Here is a tiny trained network, its code and every weight. The questions are about switching its units off for an input and a class, where a switched-off unit gives its printed mean instead of its output.

import numpy as np


def w(rows, s, z=0):
    codes = np.array(rows[::2]) - 128.0
    scale = np.full(codes.shape[1], s)
    scale[-1] = z or s
    return codes * scale


def norm(h):
    return h / np.sqrt((h * h).mean(-1, keepdims=True) + 1e-5)


def f(y):
    return np.maximum(y, 0)


def log_softmax(a):
    a = a - a.max(-1, keepdims=True)
    return a - np.log(np.exp(a).sum(-1, keepdims=True))


def net(x, mask):
    res = np.array(x, float).reshape(1, 4) / 4 @ E
    u = 0
    for l in range(2):
        y = f(norm(res) @ A[l][:, :-1].T + A[l][:, -1])
        res = res + np.where(mask[u : u + 6], y, B[l][:, -1]) @ B[l][:, :-1]
        u += 6
    return log_softmax(norm(res)[-1] @ U[:, :-1].T + U[:, -1])


A, B = {}, {}
E = w([
[90,106,52,126,216,143,64],'x0',
[91,169,155,169,13,96,1],'x1',
[102,247,210,53,117,195,147],'x2',
[158,80,156,11,136,134,86],'x3',
],0.0066)
A[0] = w([
[74,133,139,186,146,113,132,135],'L0N1',
[32,136,82,107,216,145,60,9],'L0N2',
[183,94,112,155,159,120,94,92],'L0N3',
[130,123,174,112,76,117,173,68],'L0N4',
[96,179,142,59,131,249,130,7],'L0N5',
[114,52,187,36,143,101,64,113],'L0N6',
],0.012,0.0022)
B[0] = w([
[108,154,213,125,143,162,246,180],'L0N1',
[219,84,222,164,89,92,148,218],'L0N2',
[82,135,65,129,49,198,101,184],'L0N3',
[192,44,148,173,158,126,136,203],'L0N4',
[152,153,39,165,97,158,95,254],'L0N5',
[68,156,184,175,141,140,229,246],'L0N6',
],0.011,0.0071)
A[1] = w([
[65,63,169,191,57,38,54,83],'L1N1',
[54,2,77,133,43,31,140,253],'L1N2',
[77,172,190,202,9,23,117,140],'L1N3',
[61,70,33,118,78,111,153,78],'L1N4',
[17,116,169,158,103,121,84,161],'L1N5',
[183,79,51,139,236,144,236,42],'L1N6',
],0.0079,0.0019)
B[1] = w([
[118,125,185,79,131,32,132,188],'L1N1',
[218,232,127,127,101,251,141,207],'L1N2',
[128,91,56,77,225,114,88,255],'L1N3',
[141,255,86,96,73,150,123,161],'L1N4',
[48,112,64,85,121,168,124,169],'L1N5',
[76,145,152,72,157,8,23,244],'L1N6',
],0.0079)
U = w([
[195,201,81,124,82,246,102,148],'0',
[239,35,223,168,102,97,118,138],'1',
[2,147,180,138,197,165,214,193],'2',
[44,133,120,18,183,77,36,109],'3',
[112,34,127,171,132,198,142,3],'4',
],0.009,0.003)

Each question gives the input, the list of numbers given to net, and the class t.
The units are the neurons (one row each of A and B). Each row of codes is followed by its name. A weight is (code - 128) times the scale printed after its matrix; where a second scale follows, it is the last column's (A, B and U).
mask holds one flag per neuron, layer by layer. A switched-off neuron (its flag False) gives its mean, the last column of its row in B, instead of its output. The means were averaged over made-up inputs and are rounded, as every weight is.
A unit's drop is (log p(t) with every unit on - log p(t) with that unit switched off) / (log p(t) with every unit on - log p(t) with every unit switched off).
The circuit of an input: a set's keep is (log p(t) with only the set's units on - log p(t) with every unit switched off) / (log p(t) with every unit on - log p(t) with every unit switched off). Starting from all 12 units, units are removed one at a time, each time the one whose removal leaves the highest keep (on an exact tie, the one counted first), for as long as the keep stays at least 0.8.
units of the circuit, in order: the units of the circuit, biggest drop first
most important unit: the unit with the biggest drop
k most important neurons: the k neurons with the biggest drops, biggest first
k most important neurons of layer l: the k neurons of layer l with the biggest drops, biggest first
input [-3,-7,-3,8], class 2: 2 most important neurons of layer 1 : L1N3, L1N1
input [-2,-6,-6,1], class 0: units of the circuit, in order : L0N3, L1N2
input [-8,-7,7,-2], class 1: 3 most important neurons : L0N4, L0N3, L1N2
input [-4,7,-5,4], class 3: units of the circuit, in order : L1N3
input [-4,-1,-2,7], class 2: 2 most important neurons of layer 0 : L0N6, L0N2
input [7,-7,-8,2], class 0: 4 most important neurons : L0N3, L1N2, L1N4, L0N4
input [-7,1,-8,-7], class 0: units of the circuit, in order : L1N2, L0N2
input [7,4,5,8], class 2: 2 most important neurons : L0N6, L0N4
input [3,-7,-7,-5], class 0: 4 most important neurons : L0N3, L1N2, L0N6, L1N4
input [4,-7,3,-3], class 3: 2 most important neurons : L1N6, L0N6
input [-6,-7,2,4], class 3: 3 most important neurons : L1N6, L0N2, L0N1
input [0,-6,5,0], class 3: 2 most important neurons of layer 0 : L0N3, L0N2
input [4,1,-5,-2], class 0: 4 most important neurons : L0N3, L1N2, L0N4, L0N6
input [-1,5,-1,-2], class 3: most important unit : L0N6
input [3,-7,-6,-1], class 3: 2 most important neurons : L1N6, L0N5
input [-7,1,6,-7], class 1: 3 most important neurons of layer 1 : L1N2, L1N5, L1N4
input [-5,-5,-5,-1], class 0: units of the circuit, in order : L1N2, L0N2, L0N6
input [-6,-5,-6,6], class 0: 3 most important neurons of layer 1 : L1N2, L1N4, L1N1
input [-8,1,6,-6], class 1: 2 most important neurons : L0N4, L1N2
input [6,-1,-1,-6], class 1: 2 most important neurons : L0N2, L0N6
input [-5,0,-3,-7], class 2: 2 most important neurons : L0N1, L0N2
input [3,1,4,7], class 2: most important neuron of layer 1 : L1N2
input [-6,-2,-7,4], class 0: units of the circuit, in order : L1N2, L0N2
input [-3,2,3,1], class 4: 2 most important neurons : L0N4, L0N2
input [-4,7,6,8], class 2: 2 most important neurons : L0N6, L1N6
input [0,8,6,-7], class 3: 2 most important neurons : L0N6, L1N3
input [-5,-7,-3,4], class 3: 3 most important neurons : L1N6, L0N2, L0N1
input [4,0,-1,5], class 2: 2 most important neurons of layer 0 : L0N6, L0N4
input [-2,1,-4,-6], class 2: units of the circuit, in order : L0N1
input [8,-3,-4,-6], class 1: 2 most important neurons of layer 0 : L0N2, L0N6
